Below is a small trained network, with its code and all its weights. Each question gives an input and a class and asks what happens when units are switched off, that is, made to give their printed mean instead of their output.

import numpy as np


def w(rows, s, z=0):
    codes = np.array(rows[::2]) - 128.0
    scale = np.full(codes.shape[1], s)
    scale[-1] = z or s
    return codes * scale


def f(y):
    return y / 2 * (1 + np.tanh(0.7978845608 * (y + 0.044715 * y**3)))


def log_softmax(a):
    a = a - a.max(-1, keepdims=True)
    return a - np.log(np.exp(a).sum(-1, keepdims=True))


def net(x, mask):
    res = np.array(x, float).reshape(1, 6) / 4 @ E
    y = f(res @ A[0][:, :-1].T + A[0][:, -1])
    res = res + np.where(mask, y, B[0][:, -1]) @ B[0][:, :-1]
    return log_softmax(res[-1] @ U[:, :-1].T + U[:, -1])


A, B = {}, {}
E = w([
[50,24,139,151],'x0',
[223,48,156,41],'x1',
[128,128,128,127],'x2',
[59,187,181,1],'x3',
[113,106,19,60],'x4',
[128,128,129,128],'x5',
],0.0088)
A[0] = w([
[60,172,95,144,125],'neuron 0',
[152,75,64,181,116],'neuron 1',
[177,88,143,92,119],'neuron 2',
[101,135,153,89,67],'neuron 3',
[58,61,119,136,71],'neuron 4',
[164,105,107,165,53],'neuron 5',
[109,140,158,97,136],'neuron 6',
[123,89,122,160,125],'neuron 7',
[163,89,168,106,90],'neuron 8',
[140,107,186,94,106],'neuron 9',
[163,156,254,177,7],'neuron 10',
[154,152,167,144,161],'neuron 11',
[106,114,59,104,49],'neuron 12',
[147,117,116,56,89],'neuron 13',
[102,95,127,146,96],'neuron 14',
[89,53,122,124,79],'neuron 15',
[175,82,142,77,113],'neuron 16',
[128,139,26,95,62],'neuron 17',
[173,78,75,65,68],'neuron 18',
[113,129,72,100,37],'neuron 19',
[175,128,83,171,235],'neuron 20',
[119,126,121,170,30],'neuron 21',
[52,120,155,40,91],'neuron 22',
[165,86,134,171,108],'neuron 23',
[68,62,186,146,109],'neuron 24',
[84,154,168,85,113],'neuron 25',
[168,81,186,110,117],'neuron 26',
[32,145,126,185,130],'neuron 27',
[152,111,99,174,112],'neuron 28',
[174,176,118,126,120],'neuron 29',
[85,88,131,111,100],'neuron 30',
[185,104,97,167,68],'neuron 31',
[160,164,124,105,182],'neuron 32',
[105,80,135,120,56],'neuron 33',
[66,116,180,58,60],'neuron 34',
[125,136,209,164,125],'neuron 35',
[170,95,198,123,68],'neuron 36',
[111,193,123,163,106],'neuron 37',
[140,143,206,169,65],'neuron 38',
],0.014,0.0015)
B[0] = w([
[108,120,92,207,221],'neuron 0',
[98,140,196,137,219],'neuron 1',
[113,177,94,181,193],'neuron 2',
[105,158,177,138,171],'neuron 3',
[168,163,118,85,205],'neuron 4',
[101,156,206,147,174],'neuron 5',
[100,130,164,135,170],'neuron 6',
[136,172,175,82,170],'neuron 7',
[81,147,60,184,182],'neuron 8',
[103,119,133,183,181],'neuron 9',
[140,65,133,65,235],'neuron 10',
[144,108,110,58,163],'neuron 11',
[149,64,119,91,174],'neuron 12',
[109,125,128,151,191],'neuron 13',
[143,163,130,101,158],'neuron 14',
[178,148,134,112,188],'neuron 15',
[123,167,85,194,204],'neuron 16',
[148,20,137,36,200],'neuron 17',
[89,107,82,150,202],'neuron 18',
[135,52,155,129,164],'neuron 19',
[124,133,157,111,196],'neuron 20',
[120,138,138,161,157],'neuron 21',
[128,135,174,138,247],'neuron 22',
[81,132,176,144,192],'neuron 23',
[229,202,88,22,216],'neuron 24',
[108,129,175,160,207],'neuron 25',
[121,137,63,183,199],'neuron 26',
[112,139,48,181,254],'neuron 27',
[100,136,168,119,180],'neuron 28',
[209,222,123,106,170],'neuron 29',
[162,152,137,92,166],'neuron 30',
[117,159,200,163,192],'neuron 31',
[144,149,132,88,169],'neuron 32',
[163,174,98,128,155],'neuron 33',
[104,137,184,146,226],'neuron 34',
[127,2,92,86,199],'neuron 35',
[108,109,63,160,193],'neuron 36',
[141,138,88,154,190],'neuron 37',
[136,62,103,119,194],'neuron 38',
],0.0076,0.0092)
U = w([
[63,124,233,135,124],'0',
[114,7,96,80,253],'1',
[75,124,40,168,1],'2',
[223,205,113,49,119],'3',
],0.014,0.0037)

Each question gives the input, the list of numbers given to net, and the class t.
The units are the neurons (one row each of A and B). Each row of codes is followed by its name. A weight is (code - 128) times the scale printed after its matrix; where a second scale follows, it is the last column's (A, B and U).
mask holds one flag per neuron, in row order. A switched-off neuron (its flag False) gives its mean, the last column of its row in B, instead of its output. The means were averaged over made-up inputs and are rounded, as every weight is.
A unit's drop is (log p(t) with every unit on - log p(t) with that unit switched off) / (log p(t) with every unit on - log p(t) with every unit switched off).
The circuit of an input: a set's keep is (log p(t) with only the set's units on - log p(t) with every unit switched off) / (log p(t) with every unit on - log p(t) with every unit switched off). Starting from the 12 units with the biggest drops (on a tie, the unit counted first), units are removed one at a time, each time the one whose removal leaves the highest keep (on an exact tie, the one counted first), for as long as the keep stays at least 0.8.
circuit, biggest first: the units of the circuit, biggest drop first
unit that matters most: the unit with the biggest drop
k most important neurons: the k neurons with the biggest drops, biggest first
drop when u is switched off: that unit's drop, to one decimal
input [-8,5,6,-8,-7,0], class 0: unit that matters most	neuron 31
input [-8,-5,-4,-4,-8,-6], class 1: 3 most important neurons	[neuron 35; neuron 10; neuron 38]
input [-1,-4,3,5,-6,-5], class 1: 3 most important neurons	[neuron 35; neuron 10; neuron 38]
input [-7,8,2,-3,-8,-4], class 1: 2 most important neurons	[neuron 10; neuron 35]
input [5,-7,-1,7,5,8], class 0: 4 most important neurons	[neuron 22; neuron 34; neuron 25; neuron 3]
input [6,-4,-1,5,3,0], class 3: circuit, biggest first	[neuron 24; neuron 4]
input [1,7,4,1,5,-3], class 2: 2 most important neurons	[neuron 16; neuron 2]
input [-8,-2,2,8,1,-7], class 0: 2 most important neurons	[neuron 24; neuron 25]
input [-3,6,7,-7,6,-8], class 0: circuit, biggest first	[neuron 31; neuron 1]
input [7,8,-1,-7,7,8], class 2: 2 most important neurons	[neuron 18; neuron 16]
input [6,-5,-2,-6,-1,8], class 0: 2 most important neurons	[neuron 1; neuron 23]
input [7,-6,4,3,-2,6], class 3: 2 most important neurons	[neuron 24; neuron 4]
input [6,-6,-3,4,8,3], class 1: 3 most important neurons	[neuron 17; neuron 12; neuron 19]
input [6,3,4,5,-2,5], class 3: circuit, biggest first	[neuron 24]
input [-2,4,-4,-5,-8,0], class 1: 2 most important neurons	[neuron 10; neuron 35]
input [-6,7,-6,4,4,0], class 2: drop when neuron 18 is switched off	0.2
input [4,8,1,7,-7,8], class 2: drop when neuron 8 is switched off	0.3
input [0,3,-1,-3,2,0], class 0: drop when neuron 0 is switched off	0.1
